Here is a tiny trained network, its code and every weight. The questions are about switching its units off for an input and a target symbol, where a switched-off unit gives its printed mean instead of its output.

import numpy as np


def w(rows, s, z=0):
    codes = np.array(rows[::2]) - 128.0
    scale = np.full(codes.shape[1], s)
    scale[-1] = z or s
    return codes * scale


def f(y):
    return y / 2 * (1 + np.tanh(0.7978845608 * (y + 0.044715 * y**3)))


def softmax(a):
    e = np.exp(a - a.max(-1, keepdims=True))
    return e / e.sum(-1, keepdims=True)


def log_softmax(a):
    a = a - a.max(-1, keepdims=True)
    return a - np.log(np.exp(a).sum(-1, keepdims=True))


def net(x, mask):
    ids = ['ΛΠΣΦΩαβδεζθμξ'.index(c) for c in x.split()]
    T = len(ids)
    res = E[ids] + P[:T]
    u = 0
    for l in range(2):
        r = res
        for j in range(2):
            rows = slice(2 * j, 2 * j + 2)
            q, k, v = (r @ M[l][rows].T for M in (Q, K, V))
            z = softmax(np.where(np.tri(T) > 0, q @ k.T / 2**0.5, -1e9)) @ v
            o = O[l][rows]
            res = res + np.where(mask[u + j], z, o[:, -1]) @ o[:, :-1]
        u += 2
        y = f(res @ A[l][:, :-1].T + A[l][:, -1])
        res = res + np.where(mask[u : u + 4], y, B[l][:, -1]) @ B[l][:, :-1]
        u += 4
    return log_softmax(res[-1] @ U[:, :-1].T + U[:, -1])


Q, K, V, O, A, B = {}, {}, {}, {}, {}, {}
E = w([
[160,86,186,101],'Λ',
[105,224,131,163],'Π',
[146,98,134,176],'Σ',
[115,162,193,126],'Φ',
[138,184,113,89],'Ω',
[93,131,153,77],'α',
[156,95,247,140],'β',
[177,99,129,72],'δ',
[124,105,91,184],'ε',
[28,110,94,138],'ζ',
[150,87,89,152],'θ',
[118,120,39,103],'μ',
[45,108,90,147],'ξ',
],0.015)
P = w([
[140,99,129,133],'0',
[136,117,138,75],'1',
[126,107,138,65],'2',
[142,114,113,77],'3',
[123,80,132,85],'4',
[70,3,204,95],'5',
[77,9,201,100],'6',
],0.0067)
Q[0] = w([
[118,120,134,87],'0.h1',
[148,110,87,120],'0.h1',
[120,252,140,84],'0.h2',
[143,155,139,177],'0.h2',
],0.03)
K[0] = w([
[104,130,117,74],'0.h1',
[144,95,115,114],'0.h1',
[159,252,178,148],'0.h2',
[116,97,170,172],'0.h2',
],0.027)
V[0] = w([
[223,89,163,130],'0.h1',
[174,118,152,101],'0.h1',
[140,2,160,191],'0.h2',
[209,133,145,180],'0.h2',
],0.0076)
O[0] = w([
[83,164,86,92,127],'0.h1',
[87,105,66,158,174],'0.h1',
[207,254,15,117,91],'0.h2',
[161,188,185,148,1],'0.h2',
],0.0054,0.0023)
A[0] = w([
[143,42,107,156,111],'0.n1',
[6,161,130,194,5],'0.n2',
[174,156,211,168,43],'0.n3',
[114,87,148,96,2],'0.n4',
],0.014,0.0037)
B[0] = w([
[161,184,149,2,253],'0.n1',
[172,228,111,59,254],'0.n2',
[151,37,75,149,151],'0.n3',
[220,188,36,239,195],'0.n4',
],0.0099,0.0023)
Q[1] = w([
[182,152,78,181],'1.h1',
[116,109,180,55],'1.h1',
[81,4,40,3],'1.h2',
[145,87,188,177],'1.h2',
],0.013)
K[1] = w([
[71,121,193,159],'1.h1',
[138,117,70,61],'1.h1',
[157,3,89,3],'1.h2',
[76,73,195,157],'1.h2',
],0.013)
V[1] = w([
[127,237,168,70],'1.h1',
[15,156,34,156],'1.h1',
[24,5,165,63],'1.h2',
[189,122,84,49],'1.h2',
],0.016)
O[1] = w([
[96,79,194,76,192],'1.h1',
[91,116,49,67,102],'1.h1',
[119,249,69,144,177],'1.h2',
[96,77,112,190,246],'1.h2',
],0.017,0.013)
A[1] = w([
[246,98,114,129,122],'1.n1',
[90,151,92,179,16],'1.n2',
[147,93,59,60,78],'1.n3',
[63,172,169,113,5],'1.n4',
],0.014,0.0031)
B[1] = w([
[182,145,141,30,138],'1.n1',
[254,81,157,43,254],'1.n2',
[144,126,182,166,208],'1.n3',
[99,117,78,201,230],'1.n4',
],0.0096,0.005)
U = w([
[167,118,165,252,135],'Λ',
[118,159,188,110,210],'Π',
[162,109,155,103,2],'Σ',
[117,191,113,191,165],'Φ',
[132,178,108,146,221],'Ω',
[169,126,57,132,188],'α',
[180,161,137,158,113],'β',
[169,59,74,255,141],'δ',
[179,136,140,149,41],'ε',
[85,104,59,127,169],'ζ',
[164,101,108,152,64],'θ',
[182,95,83,99,53],'μ',
[84,106,99,137,126],'ξ',
],0.0088,0.0041)

Each question gives the input, a string of symbols that net reads in full, and the target symbol t.
The units are the heads (2 rows each of Q, K, V and O) and the neurons (one row each of A and B). Each row of codes is followed by its name. A weight is (code - 128) times the scale printed after its matrix; where a second scale follows, it is the last column's (O, A, B and U).
mask holds one flag per unit, layer by layer, with each layer's heads first. A switched-off unit (its flag False) gives its mean, the last column of its rows in O or B, instead of its output. The means were averaged over made-up inputs and are rounded, as every weight is.
A unit's drop is (log p(t) with every unit on - log p(t) with that unit switched off) / (log p(t) with every unit on - log p(t) with every unit switched off).
The circuit of an input: a set's keep is (log p(t) with only the set's units on - log p(t) with every unit switched off) / (log p(t) with every unit on - log p(t) with every unit switched off). Starting from all 12 units, units are removed one at a time, each time the one whose removal leaves the highest keep (on an exact tie, the one counted first), for as long as the keep stays at least 0.8.
circuit, biggest first: the units of the circuit, biggest drop first
unit that matters most: the unit with the biggest drop
k most important neurons: the k neurons with the biggest drops, biggest first
k most important neurons of layer l: the k neurons of layer l with the biggest drops, biggest first
heads that matter: for each layer, one digit per head in row order, 1 if its drop is at least 0.15 and else 0, layers parted by /
drop of u: that unit's drop, to one decimal
input Φ Π ε Ω α δ μ, target α: circuit, biggest first : [1.h2; 1.n2]
input μ δ δ Π, target Π: most important neuron of layer 0 : [0.n2]
input Ω Φ δ Φ, target Φ: 3 most important neurons of layer 0 : [0.n2; 0.n1; 0.n4]
input Σ μ α, target α: heads that matter : 00 / 11
input Π Π Π δ Φ δ Φ, target Φ: heads that matter : 10 / 01
input δ Π δ Ω, target δ: heads that matter : 10 / 01
input θ α μ Σ μ, target α: circuit, biggest first : [1.n2; 0.n2; 1.h1]
input θ ε μ θ Π δ α, target δ: circuit, biggest first : [0.n1; 1.h2]
input Π ξ δ, target δ: heads that matter : 10 / 01
input α δ δ Ω, target Λ: circuit, biggest first : [1.h1; 0.h2]
input α δ Φ δ Π α, target Λ: heads that matter : 00 / 10
input δ θ δ α, target δ: heads that matter : 00 / 01
input θ ζ δ Ω Σ δ Ω, target Λ: 2 most important neurons : [0.n3; 0.n1]
input δ Φ δ Φ ε Φ μ, target μ: unit that matters most : 1.n2
input α Ω ζ δ δ δ α, target Λ: 2 most important neurons of layer 0 : [0.n1; 0.n3]
input δ δ δ Λ, target Λ: heads that matter : 00 / 10
input α δ Π Π α Π, target Π: heads that matter : 00 / 01
input δ ε δ, target δ: heads that matter : 10 / 11
input α δ Λ μ, target μ: 3 most important neurons of layer 0 : [0.n2; 0.n4; 0.n1]
input Π δ ζ δ δ δ Ω, target δ: drop of 1.h2 : 0.3
input Π δ β Π δ, target Λ: drop of 0.n3 : 0.1
input Π δ δ, target Λ: drop of 0.n4 : 0.0
